Below is a small trained network, with its code and all its weights. Each question gives an input and a class and asks what happens when units are switched off, that is, made to give their printed mean instead of their output.

import numpy as np


def w(rows, s, z=0):
    codes = np.array(rows[::2]) - 128.0
    scale = np.full(codes.shape[1], s)
    scale[-1] = z or s
    return codes * scale


def norm(h):
    return h / np.sqrt((h * h).mean(-1, keepdims=True) + 1e-5)


def f(y):
    return y / 2 * (1 + np.tanh(0.7978845608 * (y + 0.044715 * y**3)))


def log_softmax(a):
    a = a - a.max(-1, keepdims=True)
    return a - np.log(np.exp(a).sum(-1, keepdims=True))


def net(x, mask):
    res = np.array(x, float).reshape(1, 6) / 4 @ E
    u = 0
    for l in range(2):
        y = f(norm(res) @ A[l][:, :-1].T + A[l][:, -1])
        res = res + np.where(mask[u : u + 16], y, B[l][:, -1]) @ B[l][:, :-1]
        u += 16
    return log_softmax(norm(res)[-1] @ U[:, :-1].T + U[:, -1])


A, B = {}, {}
E = w([
[130,58,109,231,169,127,174],'x0',
[234,155,166,132,212,103,102],'x1',
[96,74,254,98,119,97,149],'x2',
[128,129,128,128,126,128,129],'x3',
[131,128,128,128,127,128,131],'x4',
[125,130,129,129,128,128,128],'x5',
],0.0047)
A[0] = w([
[205,143,237,107,180,93,132,13],'L0N0',
[66,139,101,33,32,133,112,13],'L0N1',
[104,183,223,2,57,73,45,53],'L0N2',
[134,143,130,131,115,131,147,123],'L0N3',
[88,91,102,176,90,158,206,40],'L0N4',
[237,162,84,134,185,114,74,68],'L0N5',
[76,141,23,121,78,160,119,53],'L0N6',
[81,148,45,116,104,198,138,63],'L0N7',
[174,177,100,49,139,152,106,4],'L0N8',
[144,165,147,109,116,134,123,137],'L0N9',
[43,42,169,88,46,103,166,68],'L0N10',
[111,45,184,151,163,158,177,47],'L0N11',
[129,244,69,14,103,171,26,126],'L0N12',
[144,150,152,61,119,112,113,131],'L0N13',
[127,199,83,61,106,159,88,47],'L0N14',
[146,125,133,125,132,147,119,95],'L0N15',
],0.0052,0.0029)
B[0] = w([
[161,65,120,72,77,84,73,184],'L0N0',
[174,118,189,98,150,107,243,186],'L0N1',
[135,130,3,99,196,231,135,242],'L0N2',
[141,120,133,142,126,144,129,126],'L0N3',
[104,135,122,123,113,124,29,159],'L0N4',
[56,193,178,191,176,163,146,192],'L0N5',
[193,58,101,67,129,77,104,182],'L0N6',
[186,61,117,81,112,103,125,168],'L0N7',
[119,130,170,171,109,109,61,138],'L0N8',
[134,148,153,128,115,138,112,139],'L0N9',
[77,201,146,181,170,144,139,209],'L0N10',
[109,133,147,149,62,71,110,160],'L0N11',
[133,126,232,184,71,33,130,252],'L0N12',
[131,156,141,135,109,161,104,157],'L0N13',
[123,120,172,172,105,78,138,162],'L0N14',
[117,131,135,121,135,116,129,119],'L0N15',
],0.0056,0.0043)
A[1] = w([
[129,129,59,166,194,121,151,147],'L1N0',
[109,138,140,3,147,221,126,124],'L1N1',
[120,211,88,107,104,170,141,149],'L1N2',
[184,119,114,15,91,147,71,102],'L1N3',
[127,130,127,150,166,174,131,122],'L1N4',
[152,53,74,151,100,85,55,150],'L1N5',
[115,157,130,137,71,145,99,159],'L1N6',
[130,46,13,114,108,142,101,3],'L1N7',
[202,54,182,90,124,52,142,103],'L1N8',
[114,130,158,95,47,67,134,122],'L1N9',
[222,110,96,90,183,168,98,157],'L1N10',
[166,112,108,105,52,68,158,50],'L1N11',
[121,134,82,101,98,243,210,84],'L1N12',
[79,123,145,138,76,86,134,63],'L1N13',
[109,113,137,151,228,172,151,117],'L1N14',
[138,124,184,125,182,166,124,95],'L1N15',
],0.0071,0.0036)
B[1] = w([
[132,132,79,68,125,181,94,198],'L1N0',
[143,171,150,57,64,137,108,222],'L1N1',
[141,103,177,133,135,22,176,155],'L1N2',
[55,75,103,186,77,227,27,211],'L1N3',
[159,130,103,120,107,121,115,151],'L1N4',
[147,158,203,52,189,107,207,227],'L1N5',
[148,87,149,145,189,138,128,148],'L1N6',
[148,109,223,59,250,204,190,177],'L1N7',
[212,86,55,105,51,79,188,254],'L1N8',
[144,108,37,171,185,132,83,212],'L1N9',
[1,100,124,141,95,201,113,218],'L1N10',
[176,61,50,186,136,80,156,169],'L1N11',
[153,197,199,98,144,12,186,176],'L1N12',
[95,75,82,145,109,167,135,157],'L1N13',
[138,124,34,129,87,93,94,199],'L1N14',
[141,123,80,106,113,125,187,158],'L1N15',
],0.0057,0.0035)
U = w([
[197,59,84,144,83,47,163,254],'0',
[129,88,111,55,213,186,179,98],'1',
[162,205,191,205,132,87,74,122],'2',
[147,153,9,178,167,175,77,68],'3',
[106,200,176,50,99,87,185,83],'4',
[34,87,134,221,117,122,138,100],'5',
[119,106,126,82,61,213,42,124],'6',
],0.016,0.0021)

Each question gives the input, the list of numbers given to net, and the class t.
The units are the neurons (one row each of A and B). Each row of codes is followed by its name. A weight is (code - 128) times the scale printed after its matrix; where a second scale follows, it is the last column's (A, B and U).
mask holds one flag per neuron, layer by layer. A switched-off neuron (its flag False) gives its mean, the last column of its row in B, instead of its output. The means were averaged over made-up inputs and are rounded, as every weight is.
A unit's drop is (log p(t) with every unit on - log p(t) with that unit switched off) / (log p(t) with every unit on - log p(t) with every unit switched off).
unit that matters most: the unit with the biggest drop
top k neurons: the k neurons with the biggest drops, biggest first
k most important neurons of layer l: the k neurons of layer l with the biggest drops, biggest first
drop of u: that unit's drop, to one decimal
input [-8,-2,-3,4,-4,3], class 0: unit that matters most -> L0N12
input [0,-7,1,1,6,1], class 4: 2 most important neurons of layer 1 -> (L1N12; L1N3)
input [-5,1,0,1,2,4], class 2: top 4 neurons -> (L0N12; L0N6; L0N13; L0N7)
input [1,0,-4,-7,-4,2], class 1: top 2 neurons -> (L0N1; L0N6)
input [-4,4,1,-8,-7,-5], class 6: top 2 neurons -> (L0N2; L0N0)
input [0,-6,-6,5,8,-5], class 0: top 2 neurons -> (L0N2; L1N11)
input [-2,1,8,-3,7,1], class 6: top 3 neurons -> (L0N0; L0N5; L1N3)
input [0,6,3,-8,-3,-5], class 6: top 2 neurons -> (L0N12; L1N3)
input [1,-2,-1,-7,1,7], class 1: top 3 neurons -> (L0N12; L1N7; L1N5)
input [4,6,-1,2,-6,-7], class 3: 2 most important neurons of layer 0 -> (L0N12; L0N5)
input [1,-5,-8,-6,5,8], class 1: top 2 neurons -> (L1N7; L1N5)
input [-8,2,1,-8,-2,-2], class 6: 2 most important neurons of layer 1 -> (L1N3; L1N12)
input [1,3,0,7,0,1], class 3: 2 most important neurons of layer 1 -> (L1N8; L1N5)
input [-1,1,3,-1,-8,8], class 6: unit that matters most -> L0N0
input [3,8,-1,-3,3,-3], class 3: top 2 neurons -> (L0N12; L0N5)
input [0,0,2,3,3,6], class 4: drop of L0N10 -> 0.1
input [0,-3,2,-1,-3,-1], class 4: drop of L0N12 -> 1.2
input [2,-2,-2,6,8,1], class 1: drop of L1N7 -> 0.3
